Rubef: [181 163  83 182 126 100 167 177 117 142 110 145 114]
pim: [ 93 151 150 101 136 158  87 116 124 118 187 136 148]
Guf: [ 93 187 158 151 116 148 118 101 134 150 136 124  87]
Lan: [101  93 136 148 151 124 158 118 150  87 135 187 116]
Sov: [110  86  92 102 149 165 133  96 169 141 128 123 154]
Favid: [181 163 160 182 126 100 167 177 117 142 110 145 114]
perm: [ 87  93 101 116 118 124 136 136 148 150 151 158 187]	pim
perm: [ 86  92  96 102 110 123 128 133 141 149 154 165 169]	Sov
perm: [187 116 101  93 136 148 151 124 158 118 150  87 135]	Lan
perm: [ 83 100 110 114 117 126 142 145 163 167 177 181 182]	Rubef

baseg: [126 135 127 148 126 125 136 176 126 131 127 130 125 159 125 178 148 125
 126 155 157 167 126 178 138 132 170 146 125 142 134 154 142 154 126 134
 126 136 125 147 139 144 171 136 131 128 164 125 126 140 126 125 151 176
 126 130 126 139 125 146 127 182]
bimo: [128 130 125 125 127 131 145 125 126 149 158 154 128 167 127 125 125 133
 126 125 126 181 128 125 125 126 142 129 128 142 128 126 126 126 132 133
 150 126 157 126 125 125 125 126 126 152 127 166 149 153 126 153 125 139
 147 160 141 159 128 150 125 125]
Liva: [164 130 126 133 126 127 142 129 126 126 130 150 136 151 125 143 125 151
 131 125 159 129 131 169 137 125 165 126 146 129 129 152 186 125 128 155
 138 180 131 125 132 139 125 150 136 145 144 130 134 173 192 126 157 177
 126 127 172 125 126 178 126 142]
fafi: [164 135 133 130 131 126 186 125 178 126 171 150 126 173 151 126 155 177
 144 125 191 159 126 141 144 140 130 125 157 143 128 127 152 169 146 132
 126 136 150 128 129 125 151 130 126 137 125 126 132 126 138 129 165 132
 144 125 129 127 179 126 125 137]
meref: [186 132 169 131 165 144 126 125 173 126 136 126 192 127 172 126 131 146
 159 130 134 128 178 126 139 155 126 128 180 125 164 129 133 129 151 130
 129 150 131 143 142 138 126 150 152 127 125 126 137 125 157 130 136 126
 142 125 145 125 177 125 151 125]
rad: [159 132 125 147 125 128 181 153 127 126 150 129 153 126 152 131 160 149
 126 157 127 125 142 125 126 145 125 141 126 126 128 126 133 125 130 125
 125 149 133 125 167 142 125 125 128 150 126 139 125 125 125 126 126 128
 154 127 158 166 126 128 125 128]
Duf: [186 132 169 132 165 144 126 125 173 126 136 126 191 127 171 126 132 146
 159 130 135 128 178 126 140 155 126 128 179 125 164 129 133 129 151 130
 129 150 131 144 143 138 126 150 152 127 126 126 137 125 157 130 136 126
 141 125 144 125 177 125 151 125]
Keza: [146 135 125 157 152 125 127 181 133 125 128 125 158 128 140 192 157 125
 140 166 176 126 166 192 152 157 154 146 158 131 174 160 149 160 126 131
 126 160 127 171 157 160 179 160 152 125 166 127 127 126 125 127 168 163
 127 126 127 125 152 129 138 189]
levil: [139 153 126 126 152 126 157 150 125 166 125 145 128 133 158 126 125 125
 125 126 128 126 129 126 125 128 131 133 150 125 126 125 126 149 153 126
 132 181 142 159 126 128 126 130 128 125 142 160 127 149 129 147 125 125
 125 141 127 125 154 167 127 125]
perm: [125 125 128 130 125 125 127 131 145 125 126 149 158 154 128 167 127 125
 125 133 126 125 126 181 128 125 125 126 142 129 128 142 128 126 126 126
 132 133 150 126 157 126 125 125 125 126 126 152 127 166 149 153 126 153
 125 139 147 160 141 159 128 150]	bimo
perm: [153 125 139 147 160 141 159 128 150 125 125 128 130 125 125 127 131 145
 125 126 149 158 154 128 167 127 125 125 133 126 125 126 181 128 125 125
 126 142 129 128 142 128 126 126 126 132 133 150 126 157 126 125 125 125
 126 126 152 127 166 149 153 126]	bimo
perm: [181 126 157 126 130 150 159 125 139 126 142 126 153 126 125 125 167 125
 129 126 142 128 125 127 125 154 152 153 131 125 125 127 125 126 133 145
 158 126 141 125 129 125 125 160 126 128 126 166 128 128 128 149 127 132
 125 126 133 149 125 147 150 126]	levil
perm: [125 151 125 177 125 145 125 142 126 136 130 157 125 137 126 125 127 152
 150 126 138 142 143 131 150 129 130 151 129 133 129 164 125 180 128 126
 155 139 126 178 128 134 130 159 146 131 126 172 127 192 126 136 126 173
 125 126 144 165 131 169 132 186]	meref
perm: [126 125 125 135 126 137 186 150 159 144 151 131 129 150 126 141 191 157
 126 126 165 126 173 132 125 143 130 140 152 125 129 125 126 126 178 132
 125 164 129 127 171 132 146 177 125 136 144 128 169 130 126 151 144 179
 126 136 133 130 127 128 138 155]	Duf

Lurus: [116 127 139 137 139 134]
lemot: [139 135 116 139 137 127]
mele: [140 136 114 139 137 128]
sopab: [122 109 145 143 110 144]
mak: [123 137 117 134 136 137]
Totam: [107 143 139 130 139 104]
ripo: [130 139 104 106 139 143]
nen: [137 140 114 137 128 139]
Rinav: [139 135 115 137 137 128]
perm: [116 127 135 137 139 139]	lemot
perm: [104 107 130 139 139 143]	Totam
perm: [115 128 135 137 137 139]	Rinav
perm: [114 128 136 137 139 140]	mele
perm: [137 123 117 137 134 136]	mak
perm: [109 110 122 143 144 145]	sopab
perm: [104 106 130 139 139 143]	ripo

Bori: [186 146 175 135 112 142 104 122 145  86  94 135]
pobo: [160 130 118  85 120 125 120 135 161 180 107 181]
lalo: [134 104  94 135 112 142 146  86 175 186 145 122]
boka: [180 181 120 135 118 125 160 107 120 130 161  84]
perm: [122 145  86 104 175  94 112 142 134 135 146 186]	lalo
perm: [181 107 180 161 135 120 125 120  85 118 130 160]	pobo
perm: [161  84 180 181 120 135 118 125 160 107 120 130]	boka
perm: [ 86  94 104 112 122 134 135 142 145 146 175 186]	lalo
perm: [135  94  86 145 122 104 142 112 135 175 146 186]	Bori
perm: [ 86 186  94 175 104 122 134 142 112 146 135 145]	lalo
perm: [ 85 107 118 120 120 125 130 135 160 161 180 181]	pobo

Lafu: [130 129 129 132 130 128]
mibu: [118 125 133 113 135 125]
buta: [139  93  71 107 115 156]
Popu: [108 115  71  93 156 139]
Zopu: [134 132 129 141 133 130]
gesuf: [135  97  71 125 137 142]
perm: [ 71  97 125 135 137 142]	gesuf
perm: [130 133 141 129 132 134]	Zopu
perm: [129 130 132 133 134 141]	Zopu
perm: [128 129 129 130 130 132]	Lafu
perm: [115 107 139  93  71 156]	buta

beb: [122 133 131 119]
Sobo: [133 122 119 132]
vud: [132 121 118 133]
tes: [119 132 121 133]
porev: [182 107 114 172]
perm: [107 114 172 182]	porev
perm: [118 121 132 133]	vud
perm: [119 122 131 133]	beb
perm: [121 133 118 132]	vud
perm: [119 122 133 131]	beb
perm: [133 132 121 118]	vud
perm: [133 121 132 119]	tes

tofa: [132 128 127 133 128 128 128 127 131 173 132 131 126 126 125]
Keko: [130 136 124 132 141 127 128 128 129 129 126 131 125 129 122]
gen: [126 173 131 131 125 126 127 128 133 128 132 132 126 129 128]
gefa: [128 133 132 132 173 126 128 128 131 131 127 128 126 125 126]
perm: [122 124 125 126 127 128 128 129 129 129 130 131 132 136 141]	Keko
perm: [132 128 125 128 131 126 128 132 173 127 127 133 126 128 131]	tofa
perm: [125 126 126 126 127 128 128 128 128 131 131 132 132 133 173]	gefa
perm: [122 129 125 131 126 129 129 128 128 127 141 132 124 136 130]	Keko
perm: [127 126 131 133 173 126 128 125 128 126 131 132 128 132 128]	gefa
perm: [125 126 126 127 127 128 128 128 128 131 131 132 132 133 173]	tofa
perm: [133 132 132 173 126 128 128 131 131 127 128 126 125 126 128]	gefa

Vok: [ 66 186  65 149 127 174 134  95 163 108  69 117 187 203 136  95]
vitaf: [159  82 136 126 106 139 128 118 114  81 157 160 121  57 172 169]
balo: [198  53 151 142 116  60  77  68 103  76 112  57 124  84 192 194]
loz: [118 117 199 153  73 106 115  80 188 165  52  95  58 157 134 140]
sal: [204 122 152 160  88 164 167  99 140 164 130 166  60 186 157 110]
tev: [167 125 189 180  91  88  57 156 157 184 170  87 192 162 100 196]
terok: [121 175 186  64 180 162 196 105 195 113  88 160 201 155  52 190]
bup: [176 119  80 112 142 121 109 141  59 132 159 188 175 176  80 186]
nebo: [ 60  84 112 151 142  53 116  77  68 103  76 198 124 192  57 195]
zapi: [ 62 117 113 179  72 152 168 134 160 143  68  68  85 112  60 194]
nel: [134 151  92 153  90 165  63 107 196 143 191  74 139 113  75 103]
perm: [134 103 151  74 153 143 165  75  92 113 196 107 191  63 139  90]	nel
perm: [190 121 175 186  64 180 162 196 105 195 113  88 160 201 155  52]	terok
perm: [ 53 151 142 116  60  77  68 103  76 112  57 124  84 192 194 198]	balo

gusu: [120 150 114 171 134  91 118 133 111 119 144 108 125 170 140 110 111  92
 138 114 158 123 122 114 147 117 111 117 126]
tobu: [ 97 113 117 122 116 108 112 115 129 105 135 145 135 109 147 120 177 152
 136 116 118 130  97 124 153 122 120 149 149]
Bor: [138 108 170  92 144 171 111 114 133 119 109 120 111 117 125 123 114 126
 158 122 117 134 114  91 118 150 111 147 140]
vava: [123  92 126 119 111 120 140 115 138 125 147 111 171 111 114 170 134 158
 117 122  91 118 117 108 133 110 144 150 115]
perm: [115 150 144 110 133 108 117 118  91 122 117 158 134 170 114 111 171 111
 147 125 138 115 140 120 111 119 126  92 123]	vava
perm: [117 108 133 110 144 150 115 123  92 126 119 111 120 140 115 138 125 147
 111 171 111 114 170 134 158 117 122  91 118]	vava
perm: [ 91  92 108 109 111 111 111 114 114 114 117 117 118 119 120 122 123 125
 126 133 134 138 140 144 147 150 158 170 171]	Bor
perm: [134 118 123 171 147 138  91 108 150 144 115 122 119 125 117 111 170 111
  92 140 117 114 111 110 158 120 133 126 115]	vava
perm: [140 147 111 150 118  91 114 134 117 122 158 126 114 123 125 117 111 120
 109 119 133 114 111 171 144  92 170 108 138]	Bor
perm: [ 91  92 108 110 111 111 111 114 114 114 117 117 118 119 120 122 123 125
 126 133 134 138 140 144 147 150 158 170 171]	gusu
perm: [126 117 111 117 147 114 122 123 158 114 138  92 111 110 140 170 125 108
 144 119 111 133 118  91 134 171 114 150 120]	gusu

bupa: [120 153 126 131 127 130 125 120 126 126 133 124 125 122 123 116 135 143
 137 126 126 122 140 127 135 124 148 124 151 125  75 131 126 134  84 134
 129 130 130 120 111 127 123 118 130 134 135 132 128 131 107 141 115 142
 126 122 123 127 130 141 131 116 128]
Lipe: [132 148 126 142 135 130 141 122 135 125 118 151 123 123 131 143 127 116
 126 127 126 107 123 120 120 124 116 126 131 127 111 141 122 131 129 115
 127 128 131 134 130 153 122 128 135 120 127 130 130  75 140 126 130 126
  84 125 137 124 134 124 125 133 134]
fek: [125 127 122 134 120 126 131 131 125 124 126 134 126 124 118 116 120 140
 143 135 127 126 123  75 126 131 126 122 128 135 128 116 124 122 131 129
 130 107 130  84 130 151 141 123 130 134 125 115 111 127 126 153 127 132
 133 120 135 148 141 142 137 123 131]
ras: [119 126 136 131  92 126 126 130 125 128 129 138 127 107 136 131 125 124
 114 119 132 135 120 138 121 136 128 125  74 127 140 124 125 124 165 125
 127 129 134 128 121 131 123 150 120 123 137 127 131  80 122 157 130 123
 131 149 128 122 129 127 130 136 137]
perm: [134 133 125 124 134 124 137 125  84 126 130 126 140  75 130 130 127 120
 135 128 122 153 130 134 131 128 127 115 129 131 122 141 111 127 131 126
 116 124 120 120 123 107 126 127 126 116 127 143 131 123 123 151 118 125
 135 122 141 130 135 142 126 148 132]	Lipe
perm: [128 120 153 126 131 127 130 125 120 126 126 133 124 125 122 123 116 135
 143 137 126 126 122 140 127 135 124 148 124 151 125  75 131 126 134  84
 134 129 130 130 120 111 127 123 118 130 134 135 132 128 131 107 141 115
 142 126 122 123 127 130 141 131 116]	bupa
perm: [137 126 126 122 140 127 135 124 148 124 151 125  75 131 126 134  84 134
 129 130 130 120 111 127 123 118 130 134 135 132 128 131 107 141 115 142
 126 122 123 127 130 141 131 116 128 120 153 126 131 127 130 125 120 126
 126 133 124 125 122 123 116 135 143]	bupa
perm: [131 123 137 142 141 148 135 120 133 132 127 153 126 127 111 115 125 134
 130 123 141 151 130  84 130 107 130 129 131 122 124 116 128 135 128 122
 126 131 126  75 123 126 127 135 143 140 120 116 118 124 126 134 126 124
 125 131 131 126 120 134 122 127 125]	fek
perm: [123 118 130 134 135 132 128 131 107 141 115 142 126 122 123 127 130 141
 131 116 128 120 153 126 131 127 130 125 120 126 126 133 124 125 122 123
 116 135 143 137 126 126 122 140 127 135 124 148 124 151 125  75 131 126
 134  84 134 129 130 130 120 111 127]	bupa

folip: [158 146 136 104 163 107 162 162 104 110 162 106 164 163 117 105 161 106
 164 104 104 163 106 107 164 162 135 162 162 164 156 129 163 162 164 106
 104 155 161 148 125 129 164 164 162 161 159 157 111 111 163 146 119 162
 161 119 157]
Tad: [ 90  97 104 137  90 130  91  89 138 127  89 139  90  93 119 133  96 139
  89 139 139  93 131 130  90  89 105  89  91  91  91 110  91  89  91 139
 138  92  89  96 112 110  91  90  89  96  90  91 125 138  93  97 118  94
  96 133 101]
tep: [163 158 151 119 161 127 160 164 119 129 162 117 163 159 137 123 156 117
 163 118 118 160 125 127 163 162 150 163 160 161 162 146 160 164 161 117
 118 162 164 159 143 146 161 162 164 156 162 163 131 118 159 158 138 158
 156 122 151]
mis: [107 110 114 132 109 129 110 105 133 127 109 133 107 109 123 131 111 133
 107 133 133 109 129 129 107 109 115 108 110 108 108 117 109 106 108 133
 133 108 107 110 119 117 108 107 107 111 110 107 126 132 109 110 122 110
 111 130 114]
pakav: [108 109 129 132 107 109 133 109 109 110 111 107 107 110 110 123 106 107
 126 133 107 107 111 107 114 130 108 109 117 119 129 107 111 127 122 117
 131 132 133 133 108 110 110 108 107 110 133 108 129 133 115 110 110 133
 108 114 109]
mumu: [107 110 114 132 109 129 110 107 133 127 109 133 107 109 123 131 111 133
 107 133 133 109 129 129 107 109 115 108 110 108 108 117 109 106 108 133
 133 108 107 110 119 117 108 107 107 111 110 107 126 132 109 110 122 110
 111 130 114]
lukot: [110 108 123 110 117 133 115 122 126 107 109 129 107 111 109 108 131 110
 105 107 132 127 110 109 129 109 109 108 106 132 129 107 130 107 108 133
 107 114 110 133 108 108 109 110 133 108 133 110 109 119 133 133 107 111
 117 114 111]
Defut: [120 120 122 130 121 128 122 120 130 128 121 130 120 121 126 129 122 130
 120 130 130 121 129 128 120 121 122 121 122 120 120 123 121 120 120 130
 130 120 120 120 124 123 120 120 120 122 121 120 127 130 121 120 125 121
 122 129 123]
perm: [114 130 111 110 122 110 109 132 126 107 110 111 107 107 108 117 119 110
 107 108 133 133 108 106 109 117 108 108 110 108 115 109 107 129 129 109
 133 133 107 133 111 131 123 109 107 133 109 127 133 107 110 129 109 132
 114 110 107]	mumu
perm: [131 111 133 107 133 133 109 129 129 107 109 115 108 110 108 108 117 109
 106 108 133 133 108 107 110 119 117 108 107 107 111 110 107 126 132 109
 110 122 110 111 130 114 107 110 114 132 109 129 110 105 133 127 109 133
 107 109 123]	mis

Befid: [150 185 103 164 107]
kifa: [146 166 112 151 115]
ked: [116 109 136 122 134]
fafe: [138 170 109 157 111]
pas: [140 165 112 154 114]
dubev: [109 134 116 136 123]
perm: [109 170 138 111 157]	fafe
perm: [134 122 136 109 116]	ked

Zapap: [105 124 163 105 113 179 140 162 133 112 108 141 152 119 114 138 155 123
 144  82  84 169 100 136 127]
Nidig: [163 119 105 105 141 152 169 162 113 138 127 100 144 114 133 155 112 108
  82 123 139 124  84 179 136]
tir: [105 124 163 105 113 179 140 162 133 112 108 141 150 105 127 135 160  76
 125 121 149 133 158 149 120]
mula: [ 85 113 151 117 117 170 132 165 178 119 121 139 157 113 115 138 163 107
 139  82 155 161 111 141 117]
Subaz: [105 124 163 105 113 179 122 162 176 112 108 141 152 119 114 138 155 123
 144  82 148 169 100 136 127]
perm: [133 112 105 150 135 121 179 127 160 105 149  76 125 105 162 140 133 113
 163 158 124 141 108 149 120]	tir
perm: [100 112 140 179 105 119 162  82 124 138 133 114 136 108 105 155 152 127
 141 163 169 144 113 123  84]	Zapap

lagu: [120 160  92 137]
lin: [127 123 132 131]
numim: [118 164 172  79]
Pud: [117 175  76 167]
kur: [119 160 155  93]
vatu: [119  92 160 155]
Niv: [118 172  79 165]
viro: [ 92 155 120 160]
perm: [ 79 118 164 172]	numim
perm: [172 164 118  79]	numim
perm: [ 93 160 155 119]	kur
perm: [ 92 119 155 160]	vatu
perm: [ 92 160 155 119]	vatu
perm: [119 160  92 155]	vatu
perm: [ 79 165 118 172]	Niv

gevu: [124 115 116 127 138 125 129 104]
neneb: [145 145 145  92 146 156  92 104]
donub: [155 134 135 117 132 127 130 131]
pil: [105 124 125 127 129 138 115 116]
Modap: [138 115 125 116 127 125 105 129]
perm: [116 127 125 125 138 115 129 105]	Modap
perm: [116 115 138 129 127 125 124 105]	pil
perm: [105 115 116 124 125 127 129 138]	pil
perm: [125 127 129 138 115 116 105 124]	pil
perm: [105 125 125 116 127 115 138 129]	Modap

zizu: [135 117 137 188 170 112 170 169  87 173 157 106 140 105  88  90 155 131
 114]
zezut: [127 140 140 113 114 126 141 120 117 133 139 127 132 113 135 132 111 111
 102]
voro: [151 114 155 139 126 134 124 111 126 137 117 158 139 133 122 107 141 103
 153]
big: [158 114 139 117 126 103 134 126 151 153 141 107 139 111 155 122 124 134
 137]
perm: [158 139 133 122 107 141 103 153 151 114 155 139 126 134 124 111 126 137
 117]	voro
perm: [103 107 111 114 117 122 124 126 126 133 134 137 139 139 141 151 153 155
 158]	voro
perm: [114 131 155  90  88 105 140 106 157 173  87 169 170 112 170 188 137 117
 135]	zizu
perm: [ 87  88  90 105 106 112 114 117 131 135 137 140 155 157 169 170 170 173
 188]	zizu

vave: [ 78 101 121 102 109 119  96 103  89 138  92 141 137 114 107 128 162 118
 113 137 128 107  98 147 139 112 127 115 138 119 145]
viri: [157 107 115 143 115 128 141 123 121 155 105 140 109 141 179 141  91 147
 106 134 145 171 127 129 107 118 114  88 131 145 104]
Nobo: [147  92 119 115 113 141 127 137 118 145  98 137  96 139 121 138  78 103
 107 107 138 112 128  89 102 127 162 119 114 101 109]
zev: [141 119 114 107 139 127 119 145  78 137  89 137  92 118 102 128 127 107
 147 138 100 109 162 103  96  98 121 115 138 113 112]
perm: [112 113 138 115 121  98  96 103 162 109 100 138 147 107 127 128 102 118
  92 137  89 137  78 145 119 127 139 107 114 119 141]	zev
perm: [119 119  96  78 139 112 115 102 147 109 137 127 121  98 127 138 107 162
 113 101 114 103 145 141 107  92 118 128 137  89 138]	Nobo
perm: [ 78  89  92  96  98 101 102 103 107 107 109 112 113 114 115 118 119 119
 121 127 128 128 137 137 138 138 139 141 145 147 162]	vave
perm: [109 101 114 119 162 127 102  89 128 112 138 107 107 103  78 138 121 139
  96 137  98 145 118 137 127 141 113 115 119  92 147]	Nobo
perm: [113 112 141 119 114 107 139 127 119 145  78 137  89 137  92 118 102 128
 127 107 147 138 100 109 162 103  96  98 121 115 138]	zev
perm: [ 78  89  92  96  98 101 102 103 107 107 109 112 113 114 115 118 119 119
 121 127 127 128 137 137 138 138 139 141 145 147 162]	Nobo

Das: [ 98 131 139 203 149  75  86]
gagum: [ 75 139  86  98 149 203 130]
bova: [108 113 108 109 166 113  94]
rifal: [113 113 166 109 109 108  94]
perm: [ 75  86  98 131 139 149 203]	Das
perm: [130 203 149  98  86 139  75]	gagum
perm: [ 86  75 149 203 139 131  98]	Das
perm: [108 108 109 166 113  94 113]	bova

Bubiz: [125 134 172 112  97 145  94 105 151 120 156 108 134 153 103 159 152 118
 157  95]
gizod: [131 122 164 117 110 151 106 128 136 128 155 124 140 154 121 145 154 128
 155 108]
dituk: [126 134  83 141 150  97 154 129 114 130  93 134 115  95 137 103  95 129
  92 152]
vofup: [118 103 153 159 157 157 112 152 105 120 134 172  95 125 134 108 151  97
  94 145]
punit: [ 95 154  83 137  95 103  97 141 150 130 129  93 128 152 114 126 134 134
  92 115]
piz: [126 129 122 128 127 119 127 124 126 126 121 125 124 121 125 124 121 126
 120 127]
bube: [126 132 195 102  79 152  74  98 156 118 169  99 139 167  91 169 165 115
 169  76]
vevi: [ 99 115  98 167 156 127 139  76  91 118 132 152 195 102 169  79 165 169
  74 169]
perm: [ 83  92  93  95  95  97 103 114 115 126 129 129 130 134 134 137 141 150
 152 154]	dituk
perm: [ 94  95  97 103 105 108 112 118 120 125 134 134 145 151 152 153 156 157
 159 172]	Bubiz
perm: [156  98  91 115  99 102 169 165 195  79 126 139 132 169 167 169  74 118
 152  76]	bube

